Below is a small trained network, with its code and all its weights. Each question gives an input and a class and asks what happens when units are switched off, that is, made to give their printed mean instead of their output.

import numpy as np


def w(rows, s, z=0):
    codes = np.array(rows[::2]) - 128.0
    scale = np.full(codes.shape[1], s)
    scale[-1] = z or s
    return codes * scale


def f(y):
    return np.maximum(y, 0)


def log_softmax(a):
    a = a - a.max(-1, keepdims=True)
    return a - np.log(np.exp(a).sum(-1, keepdims=True))


def net(x, mask):
    res = np.array(x, float).reshape(1, 4) / 4 @ E
    y = f(res @ A[0][:, :-1].T + A[0][:, -1])
    res = res + np.where(mask, y, B[0][:, -1]) @ B[0][:, :-1]
    return log_softmax(res[-1] @ U[:, :-1].T + U[:, -1])


A, B = {}, {}
E = w([
[129,130,129],'x0',
[247,120,143],'x1',
[128,133,220],'x2',
[125,123,130],'x3',
],0.013)
A[0] = w([
[109,114,130,88],'neuron 1',
[142,104,52,24],'neuron 2',
[34,137,162,168],'neuron 3',
[19,146,108,2],'neuron 4',
[52,107,148,34],'neuron 5',
[94,160,138,120],'neuron 6',
[140,103,4,47],'neuron 7',
[97,116,214,51],'neuron 8',
],0.013,0.0083)
B[0] = w([
[148,93,117,135],'neuron 1',
[135,190,171,162],'neuron 2',
[197,97,39,254],'neuron 3',
[220,158,171,211],'neuron 4',
[205,167,145,177],'neuron 5',
[121,114,146,166],'neuron 6',
[90,254,188,218],'neuron 7',
[52,245,229,172],'neuron 8',
],0.0092,0.009)
U = w([
[254,157,108,2],'0',
[64,213,166,67],'1',
[125,130,97,238],'2',
[126,133,105,211],'3',
[66,34,90,135],'4',
],0.015,0.014)

Each question gives the input, the list of numbers given to net, and the class t.
The units are the neurons (one row each of A and B). Each row of codes is followed by its name. A weight is (code - 128) times the scale printed after its matrix; where a second scale follows, it is the last column's (A, B and U).
mask holds one flag per neuron, in row order. A switched-off neuron (its flag False) gives its mean, the last column of its row in B, instead of its output. The means were averaged over made-up inputs and are rounded, as every weight is.
A unit's drop is (log p(t) with every unit on - log p(t) with that unit switched off) / (log p(t) with every unit on - log p(t) with every unit switched off).
The circuit of an input: a set's keep is (log p(t) with only the set's units on - log p(t) with every unit switched off) / (log p(t) with every unit on - log p(t) with every unit switched off). Starting from all 8 units, units are removed one at a time, each time the one whose removal leaves the highest keep (on an exact tie, the one counted first), for as long as the keep stays at least 0.8.
units of the circuit, in order: the units of the circuit, biggest drop first
unit that matters most: the unit with the biggest drop
top k neurons: the k neurons with the biggest drops, biggest first
drop of u: that unit's drop, to one decimal
input [2,7,8,8], class 1: unit that matters most	neuron 8
input [5,5,0,6], class 2: units of the circuit, in order	(neuron 4; neuron 3)
input [-4,-8,4,4], class 0: units of the circuit, in order	(neuron 3; neuron 4)
input [2,-5,5,-1], class 0: units of the circuit, in order	(neuron 3; neuron 5)
input [-8,6,-7,4], class 3: top 3 neurons	(neuron 4; neuron 8; neuron 3)
input [-2,5,-8,1], class 1: top 2 neurons	(neuron 7; neuron 3)
input [5,-4,-7,-3], class 1: top 2 neurons	(neuron 7; neuron 2)
input [8,6,-7,-2], class 3: units of the circuit, in order	(neuron 4; neuron 3)
input [3,-6,4,-2], class 0: top 2 neurons	(neuron 3; neuron 4)
input [1,3,5,3], class 1: top 2 neurons	(neuron 3; neuron 8)
input [4,5,8,-5], class 1: top 2 neurons	(neuron 8; neuron 3)
input [-3,4,-5,1], class 1: units of the circuit, in order	(neuron 3; neuron 7)
input [1,3,-4,-5], class 2: units of the circuit, in order	(neuron 4; neuron 5)
input [-2,-2,1,2], class 4: unit that matters most	neuron 7
input [2,3,5,-2], class 1: top 3 neurons	(neuron 3; neuron 8; neuron 4)
input [-8,-8,-8,-5], class 0: top 4 neurons	(neuron 4; neuron 3; neuron 5; neuron 8)
input [-6,-2,-7,-2], class 1: drop of neuron 7	0.6
input [0,-8,0,-2], class 0: drop of neuron 7	0.0
input [-1,3,-2,-8], class 2: drop of neuron 4	0.3
